Below are the code and all the weights of a small trained network. Each question names an input and a target symbol and asks about switching units off, where a switched-off unit gives its printed mean instead of its output.

import numpy as np


def w(rows, s, z=0):
    codes = np.array(rows[::2]) - 128.0
    scale = np.full(codes.shape[1], s)
    scale[-1] = z or s
    return codes * scale


def norm(h):
    return h / np.sqrt((h * h).mean(-1, keepdims=True) + 1e-5)


def f(y):
    return np.maximum(y, 0)


def softmax(a):
    e = np.exp(a - a.max(-1, keepdims=True))
    return e / e.sum(-1, keepdims=True)


def log_softmax(a):
    a = a - a.max(-1, keepdims=True)
    return a - np.log(np.exp(a).sum(-1, keepdims=True))


def net(x, mask):
    ids = ['δεπφψω'.index(c) for c in x.split()]
    T = len(ids)
    res = E[ids] + P[:T]
    u = 0
    for l in range(2):
        q, k, v = (norm(res) @ M[l].T for M in (Q, K, V))
        z = softmax(np.where(np.tri(T) > 0, q @ k.T / 4**0.5, -1e9)) @ v
        res = res + np.where(mask[u], z, O[l][:, -1]) @ O[l][:, :-1]
        u += 1
        y = f(norm(res) @ A[l][:, :-1].T + A[l][:, -1])
        res = res + np.where(mask[u : u + 12], y, B[l][:, -1]) @ B[l][:, :-1]
        u += 12
    return log_softmax(norm(res)[-1] @ U[:, :-1].T + U[:, -1])


Q, K, V, O, A, B = {}, {}, {}, {}, {}, {}
E = w([
[157,253,106],'δ',
[94,217,160],'ε',
[142,112,111],'π',
[95,37,130],'φ',
[81,179,143],'ψ',
[90,114,80],'ω',
],0.012)
P = w([
[191,39,46],'0',
[51,123,129],'1',
[130,146,2],'2',
[130,215,132],'3',
[206,104,183],'4',
[217,160,42],'5',
[116,212,133],'6',
],0.0075)
Q[0] = w([
[109,75,202],'L0H0',
[2,135,55],'L0H0',
[64,158,106],'L0H0',
[159,122,222],'L0H0',
],0.0099)
K[0] = w([
[99,132,245],'L0H0',
[46,144,160],'L0H0',
[21,187,209],'L0H0',
[254,49,135],'L0H0',
],0.0075)
V[0] = w([
[155,157,38],'L0H0',
[139,174,160],'L0H0',
[173,83,87],'L0H0',
[2,154,53],'L0H0',
],0.0076)
O[0] = w([
[35,34,106,199],'L0H0',
[254,179,61,122],'L0H0',
[112,231,36,116],'L0H0',
[13,144,67,254],'L0H0',
],0.0061,0.0055)
A[0] = w([
[136,201,149,46],'L0N0',
[115,192,190,151],'L0N1',
[141,65,146,218],'L0N2',
[108,55,122,116],'L0N3',
[141,146,87,62],'L0N4',
[143,157,118,158],'L0N5',
[107,135,248,136],'L0N6',
[101,103,189,193],'L0N7',
[129,92,135,93],'L0N8',
[83,99,80,169],'L0N9',
[208,96,115,3],'L0N10',
[130,107,107,90],'L0N11',
],0.014,0.0022)
B[0] = w([
[139,133,92,181],'L0N0',
[21,155,40,195],'L0N1',
[254,193,146,157],'L0N2',
[114,118,102,184],'L0N3',
[144,108,168,160],'L0N4',
[92,58,184,158],'L0N5',
[3,57,200,171],'L0N6',
[79,186,201,164],'L0N7',
[172,143,202,140],'L0N8',
[181,65,166,254],'L0N9',
[186,79,50,139],'L0N10',
[91,105,77,146],'L0N11',
],0.0065,0.0073)
Q[1] = w([
[125,170,248],'L1H0',
[111,199,142],'L1H0',
[114,142,114],'L1H0',
[159,158,86],'L1H0',
],0.016)
K[1] = w([
[191,60,175],'L1H0',
[245,230,79],'L1H0',
[43,130,181],'L1H0',
[171,191,55],'L1H0',
],0.012)
V[1] = w([
[104,136,187],'L1H0',
[92,129,81],'L1H0',
[146,102,144],'L1H0',
[96,255,144],'L1H0',
],0.01)
O[1] = w([
[179,60,230,107],'L1H0',
[79,66,218,253],'L1H0',
[107,254,174,91],'L1H0',
[113,31,71,89],'L1H0',
],0.0057,0.004)
A[1] = w([
[106,192,125,152],'L1N0',
[129,103,64,68],'L1N1',
[93,174,145,88],'L1N2',
[118,91,67,2],'L1N3',
[90,168,65,132],'L1N4',
[144,62,7,65],'L1N5',
[126,38,254,97],'L1N6',
[86,124,161,146],'L1N7',
[155,122,224,57],'L1N8',
[59,120,115,140],'L1N9',
[73,122,149,144],'L1N10',
[144,251,123,105],'L1N11',
],0.012,0.0039)
B[1] = w([
[138,95,141,169],'L1N0',
[126,37,166,168],'L1N1',
[195,111,118,162],'L1N2',
[116,146,225,162],'L1N3',
[107,137,76,210],'L1N4',
[160,151,213,221],'L1N5',
[136,200,37,213],'L1N6',
[240,155,150,202],'L1N7',
[1,214,68,158],'L1N8',
[185,108,162,255],'L1N9',
[179,141,121,223],'L1N10',
[74,92,150,152],'L1N11',
],0.0075,0.0071)
U = w([
[107,57,135,146],'δ',
[133,131,159,220],'ε',
[203,167,153,108],'π',
[130,222,112,161],'φ',
[97,187,222,1],'ψ',
[92,108,7,148],'ω',
],0.012,0.0041)

Each question gives the input, a string of symbols that net reads in full, and the target symbol t.
The units are the heads (4 rows each of Q, K, V and O) and the neurons (one row each of A and B). Each row of codes is followed by its name. A weight is (code - 128) times the scale printed after its matrix; where a second scale follows, it is the last column's (O, A, B and U).
mask holds one flag per unit, layer by layer, with each layer's heads first. A switched-off unit (its flag False) gives its mean, the last column of its rows in O or B, instead of its output. The means were averaged over made-up inputs and are rounded, as every weight is.
A unit's drop is (log p(t) with every unit on - log p(t) with that unit switched off) / (log p(t) with every unit on - log p(t) with every unit switched off).
The circuit of an input: a set's keep is (log p(t) with only the set's units on - log p(t) with every unit switched off) / (log p(t) with every unit on - log p(t) with every unit switched off). Starting from the 12 units with the biggest drops (on a tie, the unit counted first), units are removed one at a time, each time the one whose removal leaves the highest keep (on an exact tie, the one counted first), for as long as the keep stays at least 0.8.
units of the circuit, in order: the units of the circuit, biggest drop first
unit that matters most: the unit with the biggest drop
k most important neurons: the k neurons with the biggest drops, biggest first
k most important neurons of layer l: the k neurons of layer l with the biggest drops, biggest first
drop of u: that unit's drop, to one decimal
input δ ω ε ω ω, target ω: units of the circuit, in order => [L1N6]
input ε ω δ ψ, target ω: units of the circuit, in order => [L1N5, L1H0]
input ω ψ ω φ ω, target φ: units of the circuit, in order => [L1N6, L0N1, L1H0]
input φ δ ψ ψ ψ π π, target ω: 2 most important neurons of layer 0 => [L0N1, L0N9]
input ψ φ ψ ε φ δ, target δ: 2 most important neurons => [L1N1, L1N7]
input ψ ω π ψ ω ψ, target π: 3 most important neurons => [L0N1, L0N9, L0N0]
input ω φ ψ, target δ: 2 most important neurons => [L1N6, L1N5]
input ω φ ψ ω ω, target ω: 4 most important neurons => [L1N6, L0N1, L0N9, L1N5]
input π φ φ, target π: 2 most important neurons of layer 1 => [L1N6, L1N5]
input π ε ψ π δ, target δ: 2 most important neurons => [L1N1, L0N1]
input ω δ ψ π φ, target φ: 2 most important neurons of layer 1 => [L1N8, L1N6]
input ω ψ ψ ψ ψ ψ, target π: 2 most important neurons => [L0N1, L1N6]
input φ δ π ε, target ω: 4 most important neurons => [L0N1, L1N5, L0N0, L0N9]
input ε δ δ, target ε: unit that matters most => L1N5
input ψ φ ε, target δ: 2 most important neurons => [L1N6, L0N6]
input ω δ π ψ ψ δ, target ε: 2 most important neurons => [L1N5, L1N1]
input ψ π ψ δ π ε, target δ: drop of L0N2 => 0.0
input δ φ π ψ π ω, target δ: drop of L1H0 => 0.2
input ψ ψ π, target δ: drop of L1N3 => -0.1
input ε ε π, target δ: unit that matters most => L1H0
